Below are the code and all the weights of a small trained network. Each question names an input and a target symbol and asks about switching units off, where a switched-off unit gives its printed mean instead of its output.

import numpy as np


def w(rows, s, z=0):
    codes = np.array(rows[::2]) - 128.0
    scale = np.full(codes.shape[1], s)
    scale[-1] = z or s
    return codes * scale


def f(y):
    return y / 2 * (1 + np.tanh(0.7978845608 * (y + 0.044715 * y**3)))


def softmax(a):
    e = np.exp(a - a.max(-1, keepdims=True))
    return e / e.sum(-1, keepdims=True)


def log_softmax(a):
    a = a - a.max(-1, keepdims=True)
    return a - np.log(np.exp(a).sum(-1, keepdims=True))


def net(x, mask):
    ids = ['ΞΩγδεζμ'.index(c) for c in x.split()]
    T = len(ids)
    res = E[ids] + P[:T]
    u = 0
    for l in range(2):
        q, k, v = (res @ M[l].T for M in (Q, K, V))
        z = softmax(np.where(np.tri(T) > 0, q @ k.T / 4**0.5, -1e9)) @ v
        res = res + np.where(mask[u], z, O[l][:, -1]) @ O[l][:, :-1]
        u += 1
        y = f(res @ A[l][:, :-1].T + A[l][:, -1])
        res = res + np.where(mask[u : u + 4], y, B[l][:, -1]) @ B[l][:, :-1]
        u += 4
    return log_softmax(res[-1] @ U[:, :-1].T + U[:, -1])


Q, K, V, O, A, B = {}, {}, {}, {}, {}, {}
E = w([
[131,164,165,95,61,106,112,115],'Ξ',
[196,84,83,145,118,137,77,120],'Ω',
[142,26,103,126,180,89,251,103],'γ',
[139,206,97,166,70,179,111,115],'δ',
[163,162,162,83,162,63,121,117],'ε',
[85,98,147,146,110,140,148,112],'ζ',
[127,194,142,136,144,146,133,175],'μ',
],0.015)
P = w([
[90,125,225,233,72,44,115,137],'0',
[128,143,142,74,115,2,117,138],'1',
[115,157,141,96,115,7,97,118],'2',
[75,102,152,124,130,114,130,137],'3',
[110,127,124,99,138,108,140,139],'4',
[111,132,130,113,149,109,128,108],'5',
[109,97,94,93,132,132,153,136],'6',
[126,132,99,99,140,135,140,123],'7',
[106,110,94,107,152,173,154,119],'8',
[129,118,71,88,143,176,150,133],'9',
[128,136,75,110,161,183,145,113],'10',
[143,99,30,78,146,209,156,158],'11',
[142,159,70,114,142,181,132,85],'12',
[115,102,49,97,137,198,159,118],'13',
],0.0066)
Q[0] = w([
[106,198,161,105,129,177,110,125],'L0H0',
[124,21,92,180,179,130,208,110],'L0H0',
[99,95,90,103,139,134,142,72],'L0H0',
[102,21,87,140,214,184,254,65],'L0H0',
],0.0076)
K[0] = w([
[142,111,178,70,187,42,150,201],'L0H0',
[159,145,1,144,99,201,108,62],'L0H0',
[138,90,95,123,111,176,104,74],'L0H0',
[193,116,8,116,133,200,95,45],'L0H0',
],0.008)
V[0] = w([
[36,149,213,140,213,111,181,198],'L0H0',
[199,33,91,169,136,124,21,149],'L0H0',
[192,52,150,1,235,61,153,151],'L0H0',
[33,110,207,113,67,44,226,59],'L0H0',
],0.0055)
O[0] = w([
[94,215,42,155,119,75,163,157,189],'L0H0',
[174,66,254,173,174,77,120,181,48],'L0H0',
[183,112,91,91,143,37,131,208,143],'L0H0',
[129,112,36,146,96,84,76,82,252],'L0H0',
],0.0071,0.0029)
A[0] = w([
[140,186,130,125,4,90,52,162,253],'L0N0',
[135,244,112,192,87,215,134,205,197],'L0N1',
[156,51,59,254,134,131,157,86,217],'L0N2',
[148,196,65,86,90,158,106,128,170],'L0N3',
],0.006,0.0028)
B[0] = w([
[157,163,182,111,228,97,88,33,254],'L0N0',
[48,221,139,162,193,60,168,126,245],'L0N1',
[46,1,123,196,82,84,197,143,177],'L0N2',
[111,148,168,60,216,73,156,145,234],'L0N3',
],0.0063,0.0059)
Q[1] = w([
[149,253,146,51,255,1,98,126],'L1H0',
[163,252,129,60,204,45,81,137],'L1H0',
[149,9,114,196,45,246,170,215],'L1H0',
[139,112,158,131,195,71,177,61],'L1H0',
],0.0067)
K[1] = w([
[126,130,207,212,101,41,92,108],'L1H0',
[92,156,150,211,104,60,89,71],'L1H0',
[144,137,101,13,173,188,154,133],'L1H0',
[102,64,206,254,132,160,191,162],'L1H0',
],0.0072)
V[1] = w([
[188,119,162,184,203,128,160,230],'L1H0',
[175,238,196,72,186,158,37,123],'L1H0',
[67,161,147,254,92,176,105,123],'L1H0',
[180,83,218,102,66,155,52,67],'L1H0',
],0.0064)
O[1] = w([
[103,120,239,163,123,47,129,226,65],'L1H0',
[124,160,120,74,66,53,163,89,9],'L1H0',
[180,111,87,228,86,135,185,155,255],'L1H0',
[243,255,165,77,119,179,154,92,15],'L1H0',
],0.0084,0.0055)
A[1] = w([
[78,156,76,40,170,147,93,45,254],'L1N0',
[85,80,113,195,91,148,3,203,230],'L1N1',
[153,150,60,86,151,162,53,78,232],'L1N2',
[187,174,49,123,33,94,197,128,41],'L1N3',
],0.0056,0.0021)
B[1] = w([
[24,76,193,27,167,107,141,87,218],'L1N0',
[81,214,192,162,3,122,72,138,254],'L1N1',
[70,105,113,33,157,200,189,68,198],'L1N2',
[115,180,87,160,37,170,14,69,211],'L1N3',
],0.0058,0.0073)
U = w([
[144,64,54,157,251,192,190,97,139],'Ξ',
[199,196,204,144,107,132,147,155,253],'Ω',
[105,166,141,143,121,170,28,157,36],'γ',
[107,150,146,91,57,229,136,94,97],'δ',
[98,85,180,64,253,76,153,130,115],'ε',
[174,154,69,193,11,179,110,108,71],'ζ',
[90,89,90,168,68,28,168,164,182],'μ',
],0.0061,0.0028)

Each question gives the input, a string of symbols that net reads in full, and the target symbol t.
The units are the heads (4 rows each of Q, K, V and O) and the neurons (one row each of A and B). Each row of codes is followed by its name. A weight is (code - 128) times the scale printed after its matrix; where a second scale follows, it is the last column's (O, A, B and U).
mask holds one flag per unit, layer by layer, with each layer's heads first. A switched-off unit (its flag False) gives its mean, the last column of its rows in O or B, instead of its output. The means were averaged over made-up inputs and are rounded, as every weight is.
A unit's drop is (log p(t) with every unit on - log p(t) with that unit switched off) / (log p(t) with every unit on - log p(t) with every unit switched off).
The circuit of an input: a set's keep is (log p(t) with only the set's units on - log p(t) with every unit switched off) / (log p(t) with every unit on - log p(t) with every unit switched off). Starting from all 10 units, units are removed one at a time, each time the one whose removal leaves the highest keep (on an exact tie, the one counted first), for as long as the keep stays at least 0.8.
units of the circuit, in order: the units of the circuit, biggest drop first
k most important neurons: the k neurons with the biggest drops, biggest first
k most important neurons of layer l: the k neurons of layer l with the biggest drops, biggest first
drop when u is switched off: that unit's drop, to one decimal
input μ Ξ δ Ξ Ξ ε, target μ: units of the circuit, in order -> (L1H0; L0H0)
input γ δ δ δ ζ δ μ ε, target γ: units of the circuit, in order -> (L0N2; L1H0; L1N1; L0H0)
input μ μ μ Ω, target μ: units of the circuit, in order -> (L1H0)
input γ μ δ μ ε μ Ω ε ζ δ μ ε, target γ: units of the circuit, in order -> (L1H0; L0N2; L1N1; L0H0)
input δ ε ζ ε Ω δ ζ ε ε ζ δ δ Ω Ω, target δ: 3 most important neurons of layer 0 -> (L0N1; L0N3; L0N0)
input ε μ ε ε ε Ξ ζ, target ε: units of the circuit, in order -> (L1H0; L1N1)
input γ ε μ ε ε Ξ δ, target γ: units of the circuit, in order -> (L1H0; L1N1; L0N2; L0H0)
input Ξ μ ζ μ γ ε μ ζ μ ζ ζ, target μ: units of the circuit, in order -> (L0N0; L1H0; L0N2; L1N2)
input γ δ γ μ Ξ ζ μ δ, target γ: units of the circuit, in order -> (L1H0; L0N2; L1N1; L0H0)
input δ δ Ω, target δ: 2 most important neurons -> (L0N1; L1N2)
input μ Ξ δ, target μ: units of the circuit, in order -> (L1H0; L0N1)
input γ Ξ μ Ξ, target γ: units of the circuit, in order -> (L1H0; L0N2; L1N1)
input γ ζ ζ μ μ, target γ: units of the circuit, in order -> (L1H0; L0N2; L1N1)
input γ Ω δ ε μ, target γ: units of the circuit, in order -> (L0N2; L1H0; L1N1)
input ε δ Ξ γ γ μ μ Ξ Ω ε δ μ ε, target ε: units of the circuit, in order -> (L1H0; L1N0)
input Ξ Ω Ξ δ δ γ δ μ ζ ε γ Ξ, target δ: most important neuron -> (L1N3)
input ζ δ ζ ε Ξ, target Ξ: 2 most important neurons of layer 0 -> (L0N0; L0N2)
input δ μ δ μ Ξ Ξ δ μ γ ζ Ξ, target ζ: drop when L1H0 is switched off -> 2.3
input δ μ δ μ Ω ε Ξ, target ζ: drop when L1N1 is switched off -> 0.0
input δ μ μ γ Ω γ γ δ, target ζ: drop when L0H0 is switched off -> 1.5
input ε ε δ Ω μ, target ε: most important neuron -> (L1N0)
